10 5 4 -33 2 -27 1 11 -3 -8 18 -17 -29 -7 8 62 14 30 -1 0 3 8 -14 0 13
 -60 23 4 -39 -37 21 -33 28 -4 17 | Z > <49>
8 7 10 -47 -4 -47 -11 -3 -15 10 17 -18 -38 -16 -7 62 14 21 2 -11 -5 11
 -34 4 17 -26 21 7 -62 -17 23 -35 18 -5 2 | Z > <49>
-2 15 5 -40 8 -75 -5 -5 -32 -4 29 -14 -36 -1 -3 69 3 5 10 15 -14 11 -20
 2 23 -35 16 20 -40 -33 28 -30 15 -8 -1 | J > <42>
-6 9 4 -41 0 -68 -11 -14 -38 8 18 -5 -24 -3 1 72 10 8 13 -5 -13 10 -26 3
 11 -39 18 12 -40 -33 30 -24 11 -10 -3 | J > <42>
2 9 6 -34 3 -74 -18 -5 -33 15 26 0 -16 4 -15 56 23 5 9 14 -6 7 -20 4 25
 -15 15 7 -39 -27 24 -30 10 -11 1 | J > <42>
2 3 13 -9 0 -64 -17 12 -36 9 23 -17 -34 -3 4 57 12 11 8 1 2 15 -27 6 18
 -23 8 10 -33 -25 23 -43 1 -9 -6 | J > <42>
7 6 13 -40 11 -74 -18 0 -32 -4 26 -12 -23 -23 0 73 16 15 7 12 -16 12 -27
 -4 14 -24 24 12 -40 -38 35 -44 23 -6 1 | J > <42>
8 0 11 -17 -5 0 -4 15 -19 7 12 -22 -38 -18 55 50 7 10 0 -21 -1 16 -27 -4
 4 -21 15 -7 -34 -13 29 -21 22 -3 6 | Z > <50>
7 14 11 -7 4 -38 -1 0 -36 7 10 5 -33 4 -2 36 -6 2 7 3 3 16 -16 4 31 -22
 11 32 -25 -10 11 -30 -6 16 -9 | J > <39>
6 8 8 -44 11 -78 -5 -1 -27 0 39 -10 20 -2 -10 81 16 9 9 0 -3 9 -23 1 18
 -32 10 10 -46 -33 43 -41 17 -10 6 | J > <42>
11 2 13 -48 -5 -38 -11 14 -29 11 25 -16 -40 -9 1 64 17 16 7 -9 -12 12
 -29 4 12 -27 14 4 -53 -26 38 -34 22 -6 8 | Z > <50>
14 5 -3 -33 -8 -31 5 3 -11 -14 16 -22 -36 -21 7 53 10 12 10 -4 -11 -1 -5
 4 21 -8 23 -1 -31 -28 23 -29 34 -7 11 | Z > <49>
0 3 1 -49 1 -42 -1 9 -17 -13 8 -40 -26 -14 5 78 18 24 11 4 -24 7 -22 0 2
 -18 32 -9 -41 -34 40 -37 35 -9 14 | Z > <49>
12 -1 2 -35 3 -25 -3 25 -10 -7 17 -22 -30 -16 12 86 24 18 10 -15 -12 22
 -9 7 9 -14 27 -6 -49 -26 30 -44 28 6 10 | Z > <50>
3 4 8 -29 -3 -23 1 9 -6 4 18 -16 -27 -15 1 50 9 13 5 1 1 4 -19 5 9 -19
 12 -4 -47 -16 30 -22 6 -3 9 | Z > <49>
-1 5 9 -15 -9 -59 -9 -4 -53 5 18 -2 -35 14 -4 20 -15 18 1 10 1 0 -30 5
 39 -26 9 15 -37 -26 19 -25 -13 -6 -21 | J > <42>
-8 3 10 -57 3 -97 -19 2 -42 -17 21 -31 -7 -4 -10 86 7 8 20 27 -23 8 -25
 -3 1 -32 20 9 -37 -39 45 -36 21 -14 -1 | J > <39>
-1 11 7 -41 2 -52 -1 1 -28 -18 23 -14 -22 3 2 70 7 2 15 20 -10 1 -21 0
 33 -19 16 15 -32 -24 25 -38 16 -12 6 | J > <39>
20 3 5 -30 -5 -13 -12 4 -13 -9 16 -24 -41 -17 0 58 0 21 2 -17 2 21 -36 9
 7 -21 24 1 -44 -17 37 -31 23 -6 0 | Z > <50>
3 6 4 -47 2 -84 -12 -3 -43 1 36 -47 -23 -3 -5 73 17 -2 17 18 -16 17 -22
 -1 19 -27 17 14 -41 -29 36 -38 14 -9 9 | J > <39>
4 -7 0 -38 8 -43 -17 11 -22 -9 16 -25 -22 -14 13 79 21 13 9 -2 -13 17
 -32 -8 7 -20 20 -3 -47 -21 40 -35 20 -1 10 | Z > <49>
0 9 13 -27 2 -61 -2 2 -44 9 19 -1 -40 -5 -1 69 11 15 20 2 -1 14 -31 -2
 22 -30 13 25 -45 -30 36 -32 9 -8 -11 | J > <42>
2 7 9 -29 5 -57 -9 -2 -45 9 21 -18 -22 0 0 66 16 10 12 10 -8 17 -34 1 17
 -27 19 20 -36 -30 22 -28 3 1 -10 | J > <42>
-9 17 5 -45 0 -82 -7 1 -44 1 43 -14 -27 2 1 76 9 9 9 15 -10 19 -27 2 14
 -26 18 14 -40 -28 23 -36 13 -10 1 | J > <39>
-2 2 10 -39 2 -75 -2 6 -38 -13 25 -18 -29 0 -11 89 12 11 -2 18 -18 14
 -23 -4 12 -24 17 6 -37 -33 33 -35 8 1 4 | J > <39>
10 5 6 -17 3 -49 2 -1 -15 7 15 7 -34 8 4 31 15 7 7 7 -3 5 -6 4 27 -15 6
 13 -45 -17 13 -20 10 -1 1 | J > <39>
5 14 10 -39 -10 -38 5 18 -28 -11 22 -34 -29 -5 8 66 24 15 5 -6 -27 23
 -18 3 -1 -16 23 -2 -44 -12 29 -39 15 -4 12 | Z > <49>
